Below are the code and all the weights of a small trained network. Each question names an input and a target symbol and asks about switching units off, where a switched-off unit gives its printed mean instead of its output.

import numpy as np


def w(rows, s, z=0):
    codes = np.array(rows[::2]) - 128.0
    scale = np.full(codes.shape[1], s)
    scale[-1] = z or s
    return codes * scale


def norm(h):
    return h / np.sqrt((h * h).mean(-1, keepdims=True) + 1e-5)


def f(y):
    return y / 2 * (1 + np.tanh(0.7978845608 * (y + 0.044715 * y**3)))


def softmax(a):
    e = np.exp(a - a.max(-1, keepdims=True))
    return e / e.sum(-1, keepdims=True)


def log_softmax(a):
    a = a - a.max(-1, keepdims=True)
    return a - np.log(np.exp(a).sum(-1, keepdims=True))


def net(x, mask):
    ids = ['γδθλπφψω'.index(c) for c in x.split()]
    T = len(ids)
    res = E[ids] + P[:T]
    u = 0
    for l in range(2):
        r = norm(res)
        for j in range(2):
            rows = slice(2 * j, 2 * j + 2)
            q, k, v = (r @ M[l][rows].T for M in (Q, K, V))
            z = softmax(np.where(np.tri(T) > 0, q @ k.T / 2**0.5, -1e9)) @ v
            o = O[l][rows]
            res = res + np.where(mask[u + j], z, o[:, -1]) @ o[:, :-1]
        u += 2
        y = f(norm(res) @ A[l][:, :-1].T + A[l][:, -1])
        res = res + np.where(mask[u : u + 4], y, B[l][:, -1]) @ B[l][:, :-1]
        u += 4
    return log_softmax(norm(res)[-1] @ U[:, :-1].T + U[:, -1])


Q, K, V, O, A, B = {}, {}, {}, {}, {}, {}
E = w([
[137,77,101,143,207,181,171],'γ',
[109,98,124,116,200,189,143],'δ',
[116,102,97,138,178,153,142],'θ',
[155,198,131,112,106,164,145],'λ',
[172,96,163,17,234,115,2],'π',
[61,122,139,113,161,128,76],'φ',
[165,140,149,119,139,131,92],'ψ',
[173,188,107,119,129,127,135],'ω',
],0.0061)
P = w([
[225,99,91,100,179,142,126],'0',
[87,47,175,38,178,39,250],'1',
[192,121,53,107,99,140,101],'2',
[65,100,192,167,220,82,214],'3',
[115,47,150,63,81,101,89],'4',
[158,125,77,220,112,149,37],'5',
[68,43,217,91,166,123,206],'6',
[138,41,126,91,83,162,33],'7',
],0.0025)
Q[0] = w([
[181,185,98,63,101,196,92],'0.h1',
[76,76,151,178,185,127,230],'0.h1',
[224,89,85,69,137,230,51],'0.h2',
[184,181,181,126,2,77,99],'0.h2',
],0.0046)
K[0] = w([
[91,117,82,162,128,79,115],'0.h1',
[141,89,201,136,129,160,187],'0.h1',
[101,172,104,250,112,254,97],'0.h2',
[195,27,39,159,217,69,51],'0.h2',
],0.005)
V[0] = w([
[150,187,192,140,121,60,167],'0.h1',
[126,140,1,187,208,62,66],'0.h1',
[91,59,101,198,102,2,138],'0.h2',
[128,115,76,207,191,84,114],'0.h2',
],0.0035)
O[0] = w([
[173,110,81,94,103,204,175,123],'0.h1',
[4,100,178,103,103,105,112,171],'0.h1',
[207,195,166,146,42,159,103,1],'0.h2',
[180,132,39,154,16,172,213,137],'0.h2',
],0.0033,0.0035)
A[0] = w([
[79,105,153,66,119,110,97,219],'0.n1',
[91,88,193,129,109,131,213,144],'0.n2',
[137,65,75,122,155,192,251,254],'0.n3',
[127,16,119,219,211,206,173,92],'0.n4',
],0.0027,0.00067)
B[0] = w([
[167,177,97,157,77,129,204,171],'0.n1',
[252,175,151,145,106,102,62,138],'0.n2',
[96,108,196,191,72,108,66,254],'0.n3',
[102,179,105,116,17,116,117,220],'0.n4',
],0.0035,0.002)
Q[1] = w([
[109,160,255,141,130,73,183],'1.h1',
[165,97,146,6,68,103,149],'1.h1',
[66,131,119,221,164,134,105],'1.h2',
[238,169,182,158,158,122,126],'1.h2',
],0.0076)
K[1] = w([
[119,93,133,33,46,91,148],'1.h1',
[127,123,60,99,84,181,53],'1.h1',
[102,185,175,147,151,130,254],'1.h2',
[93,1,213,80,140,118,114],'1.h2',
],0.0076)
V[1] = w([
[102,111,66,145,153,2,85],'1.h1',
[115,46,178,135,147,94,21],'1.h1',
[205,68,97,205,144,81,125],'1.h2',
[190,179,118,107,131,59,71],'1.h2',
],0.0039)
O[1] = w([
[56,160,204,161,26,163,151,251],'1.h1',
[211,241,57,91,129,117,174,125],'1.h1',
[187,147,140,237,133,253,138,128],'1.h2',
[84,173,211,188,193,125,90,165],'1.h2',
],0.0045,0.0019)
A[1] = w([
[119,120,159,131,124,151,187,67],'1.n1',
[215,123,107,209,2,148,198,6],'1.n2',
[46,57,193,210,88,186,105,60],'1.n3',
[239,117,67,105,133,101,196,140],'1.n4',
],0.0051,0.0013)
B[1] = w([
[164,130,54,166,86,194,3,140],'1.n1',
[189,102,195,138,149,39,83,135],'1.n2',
[26,162,156,157,118,153,80,253],'1.n3',
[80,85,106,157,113,197,119,155],'1.n4',
],0.0058,0.0048)
U = w([
[200,46,132,183,130,126,88,203],'γ',
[120,76,32,106,78,200,178,97],'δ',
[164,111,162,154,55,40,111,158],'θ',
[106,61,127,93,254,69,121,179],'λ',
[141,186,130,121,134,118,166,15],'π',
[106,182,114,69,69,49,156,3],'φ',
[207,210,124,179,175,181,141,112],'ψ',
[39,143,178,183,102,164,76,162],'ω',
],0.0072,0.0014)

Each question gives the input, a string of symbols that net reads in full, and the target symbol t.
The units are the heads (2 rows each of Q, K, V and O) and the neurons (one row each of A and B). Each row of codes is followed by its name. A weight is (code - 128) times the scale printed after its matrix; where a second scale follows, it is the last column's (O, A, B and U).
mask holds one flag per unit, layer by layer, with each layer's heads first. A switched-off unit (its flag False) gives its mean, the last column of its rows in O or B, instead of its output. The means were averaged over made-up inputs and are rounded, as every weight is.
A unit's drop is (log p(t) with every unit on - log p(t) with that unit switched off) / (log p(t) with every unit on - log p(t) with every unit switched off).
The circuit of an input: a set's keep is (log p(t) with only the set's units on - log p(t) with every unit switched off) / (log p(t) with every unit on - log p(t) with every unit switched off). Starting from all 12 units, units are removed one at a time, each time the one whose removal leaves the highest keep (on an exact tie, the one counted first), for as long as the keep stays at least 0.8.
units of the circuit, in order: the units of the circuit, biggest drop first
most important unit: the unit with the biggest drop
k most important neurons: the k neurons with the biggest drops, biggest first
k most important neurons of layer l: the k neurons of layer l with the biggest drops, biggest first
heads that matter: for each layer, one digit per head in row order, 1 if its drop is at least 0.15 and else 0, layers parted by /
input ω ψ ω ω θ ω ψ, target θ: 2 most important neurons of layer 0 : 0.n4; 0.n2
input λ ω δ, target λ: 2 most important neurons of layer 1 : 1.n4; 1.n1
input φ λ δ γ θ, target λ: units of the circuit, in order : 0.h2; 1.n3; 1.h1
input δ δ φ δ δ δ λ, target δ: units of the circuit, in order : 1.h2; 1.n4; 1.h1
input ψ λ ω ψ θ ψ, target ψ: units of the circuit, in order : 1.h1; 1.n3
input φ δ ω, target φ: units of the circuit, in order : 0.h1; 1.n3; 1.n1
input ω ψ δ δ ω, target δ: heads that matter : 00 / 00
input ω ω π γ δ δ φ ψ, target δ: heads that matter : 00 / 10
input δ δ γ ψ, target δ: most important unit : 1.h2
input λ ω λ δ λ γ θ, target λ: units of the circuit, in order : 0.h2; 1.h2
input ψ ω ω, target ψ: heads that matter : 00 / 01
input δ θ ω θ ψ ψ, target θ: units of the circuit, in order : 1.n2; 1.h2; 1.h1
input θ γ δ ω ω γ δ ψ, target γ: 2 most important neurons of layer 1 : 1.n2; 1.n3
input ω ψ ω δ λ ω λ, target λ: most important neuron : 0.n4
input π ω ω δ γ δ γ ω, target δ: heads that matter : 00 / 10
input ω θ ω λ, target θ: heads that matter : 00 / 01
input λ ω ψ, target λ: units of the circuit, in order : 1.n3; 0.h2; 0.n3
input ψ γ λ θ ψ γ π ω, target γ: units of the circuit, in order : 0.h2; 1.n2; 1.n3
input ω φ γ ω, target φ: units of the circuit, in order : 1.h2; 1.n3; 0.h2
input ω θ δ ω, target θ: most important unit : 1.n2
input ψ δ γ θ ω δ ω ψ, target γ: 2 most important neurons of layer 1 : 1.n3; 1.n2
input γ ω γ θ λ, target γ: heads that matter : 00 / 00
